How the nodes are linked:
from | ^ %
bn | tp fl
sl | lb mn
bc | gb mn
zj | jf bn
hq | gg bl
pj | lf dj
nf | fp ng
qr | nf sn
fp | jf cp
hb | mn gb
dj | cj ql
tm | bc pq
ft | mn qz
bs | jd sl
zs | bn rg
jd | hg lb
mz | zc lf
rr | zj zs
ng | lq jf
lf | jz cj
ql | dm tp
jz | tq rr
gg | qz qr
rg | fl bs
qz | tm nf
rp | sl lb
cp | pj tq
hg | rp hb
md | fp zc
sn | ng fp
jq | rg jr
tq | dj zj
jf | mz pj
gb | fl hq
fl | tg jd
zc | cp cp
lq | md zh
zl | bc ft
tg | hb hg
dm | zs jq
mn | hq tm
gn | lb gh
pq | jf lq
jr | bs rp
gh | ft gn
zh | sn gg
cj | zj dm
bl | qr zh
lb | hb bc
tp | jq tg

In the rows, 23 stands for zero.

The rows follow the links: the fewer symbols apart two nodes are, the more alike their rows tend to be.

Known rows, each with its node:
29	40	29	19	12	35	24	15	29	18	39	32	25	11	33	19	19	20	23	20	28	31	18	34	20	41	13	14	21	19	14	18	21	24	26	20	22	34	20	18	20	17	19	26	25	14: qr
11	31	29	26	20	34	23	39	34	21	15	26	23	10	24	10	18	30	27	8	17	24	10	22	27	14	34	10	30	26	33	19	20	20	17	26	29	23	31	30	14	33	25	20	28	27: pq
32	21	16	20	14	20	23	10	14	17	21	19	21	20	33	30	35	22	30	18	19	24	16	9	17	21	10	33	12	19	18	28	9	31	24	37	37	12	20	20	22	21	13	17	16	18: gn
21	6	26	20	35	22	31	24	23	32	15	33	17	35	19	21	29	19	30	42	24	15	33	27	23	25	26	21	7	28	29	36	27	19	29	31	19	37	18	30	29	17	23	27	26	21: lf
21	3	27	25	31	24	31	29	24	25	12	35	19	33	21	24	25	17	32	41	22	14	30	22	22	22	32	18	7	31	34	33	25	18	27	30	25	40	20	29	29	27	24	29	25	22: pj
23	6	25	21	45	18	29	28	25	34	23	26	17	38	19	27	32	19	28	44	27	19	31	25	28	21	25	24	8	29	22	31	28	21	24	21	20	26	22	26	28	25	19	29	24	16: dj
17	43	29	14	15	38	24	25	33	24	24	27	25	8	33	4	27	27	28	6	22	30	14	27	29	23	19	17	27	20	21	24	19	25	22	28	24	14	29	23	7	21	15	19	29	20: qz
23	27	18	25	42	16	19	32	17	35	30	13	13	32	9	31	19	34	11	27	18	24	22	23	24	12	21	28	32	26	16	16	25	20	8	10	24	13	23	28	32	32	28	24	17	25: jq
30	15	14	29	15	11	16	12	5	20	20	10	28	29	14	30	13	24	10	17	20	15	31	22	14	25	21	34	34	18	23	23	28	23	22	19	18	24	15	19	32	10	31	18	17	34: jd
23	39	29	26	10	36	22	30	32	15	27	34	20	9	29	19	13	28	25	16	21	28	8	25	18	28	27	6	24	25	26	13	14	22	19	23	33	34	27	23	23	34	26	23	24	21: ng

Each walk starts at a row. The symbols on each line, taken left to right, move it on to the next node.
Each answer is a row, close to the row of the node it stands for.
start 26	41	28	15	12	34	23	13	31	22	37	30	25	11	34	16	22	21	22	17	28	32	20	35	24	40	15	17	24	17	14	20	25	23	29	22	18	30	21	17	17	14	17	24	27	16
^ ^ ^ % % ^ ^ % %
29	36	28	18	11	34	22	11	28	18	37	32	27	13	32	19	20	19	21	22	30	30	22	35	20	42	12	16	21	17	13	20	25	24	30	21	18	32	19	14	20	12	21	25	27	15
^ ^ % ^ ^ % ^ %
22	4	25	20	36	21	30	24	23	32	17	32	19	38	20	26	31	14	29	45	26	16	33	24	24	25	26	22	7	27	27	33	28	19	29	28	18	33	19	26	30	20	20	30	24	18
start 24	41	28	21	9	40	25	26	33	16	32	34	23	6	31	17	17	25	25	14	22	31	10	29	19	33	22	7	24	22	20	15	17	22	21	25	28	30	27	21	19	28	21	23	25	19
% % % % ^ %
21	22	20	24	49	14	24	34	24	36	31	18	13	35	13	31	27	27	17	36	24	24	24	23	29	12	22	28	22	27	16	21	25	21	12	12	23	9	27	25	28	33	22	27	20	19
^ % % % % ^
24	33	26	14	8	29	23	11	30	16	30	26	32	15	32	13	23	14	21	16	32	28	28	33	26	40	16	23	25	15	15	21	27	25	34	20	10	26	22	13	13	7	18	22	31	16
start 32	23	17	19	15	22	24	11	17	18	21	17	21	17	34	28	36	22	32	17	20	27	14	10	18	17	12	33	11	20	17	27	7	30	24	36	38	10	21	22	19	25	12	18	16	18
^ % % % ^
18	35	29	30	11	37	20	32	32	13	25	31	23	7	28	18	13	27	25	13	20	27	9	22	19	24	30	7	27	27	29	13	17	22	19	22	33	33	30	24	20	36	26	22	25	24
^ ^ % ^ ^ ^ %
23	12	23	17	46	18	27	26	24	40	28	26	16	38	17	27	33	20	22	44	28	20	33	28	28	22	19	27	12	27	18	31	31	17	23	21	17	22	22	26	27	20	18	29	22	16
start 17	16	29	31	22	34	27	39	31	17	14	35	19	17	24	18	16	23	33	26	19	20	17	21	22	18	35	7	16	32	36	24	19	19	20	28	30	38	27	30	23	38	29	25	25	27
^ % ^ % ^ % ^ ^ ^
22	27	19	29	39	11	19	29	16	36	30	11	16	34	8	31	17	33	10	25	20	23	24	23	22	15	22	29	35	25	17	16	24	19	9	9	22	13	21	25	34	28	28	23	16	27
^ ^ % % ^
13	30	23	14	14	26	21	19	25	23	13	15	29	16	28	2	28	22	25	3	19	22	23	27	30	20	25	26	32	17	25	30	27	23	27	28	12	12	24	24	7	9	19	17	30	28
start 29	20	16	19	7	16	22	7	6	23	15	10	24	24	22	19	23	23	20	12	15	16	26	19	15	22	14	36	29	17	23	32	22	26	23	34	22	21	13	24	26	6	23	13	19	31
^ % % ^ % % ^ ^ %
26	41	29	20	10	37	24	17	32	16	38	33	25	9	33	21	19	24	23	20	27	32	17	32	18	41	15	12	22	20	17	15	21	24	27	19	22	34	21	15	22	19	19	26	26	16
% ^ % % % ^
19	3	24	28	23	26	28	30	23	19	8	36	21	27	20	24	20	19	32	33	19	15	25	20	18	20	35	14	11	29	40	29	23	18	28	33	28	41	23	30	28	30	29	27	23	28
start 18	16	19	23	12	16	17	15	26	8	18	15	40	19	24	21	21	11	19	14	33	22	32	22	27	27	27	28	32	14	21	18	29	27	36	12	7	14	26	12	11	15	22	22	27	23
% ^ ^ % ^
24	26	27	33	10	34	21	28	29	11	21	34	23	11	29	25	12	24	29	19	21	24	11	20	14	26	32	6	19	28	32	13	15	21	23	24	34	39	25	23	25	38	27	24	23	25
% % % % % ^ % %
21	11	16	26	9	11	16	11	17	8	15	13	39	23	21	27	20	13	19	13	31	19	33	16	21	28	28	29	33	12	25	18	25	26	33	16	12	17	22	13	19	13	26	19	23	28
start 22	5	24	32	18	23	26	28	24	13	10	34	24	26	20	28	18	17	31	33	22	15	24	17	15	24	34	13	12	28	38	23	20	20	29	31	29	41	22	26	30	31	29	26	22	25
% % ^ % % %
21	17	20	26	46	13	21	32	27	31	27	17	19	33	16	37	28	23	19	38	29	25	26	17	29	12	27	28	19	25	16	17	24	22	17	10	22	9	28	21	26	37	21	30	19	16
^ ^ % ^ ^
25	10	15	32	18	8	15	16	20	7	22	12	35	25	19	38	17	14	15	22	34	22	31	14	22	23	28	30	30	16	22	12	24	26	29	8	15	14	24	12	24	26	27	24	18	24
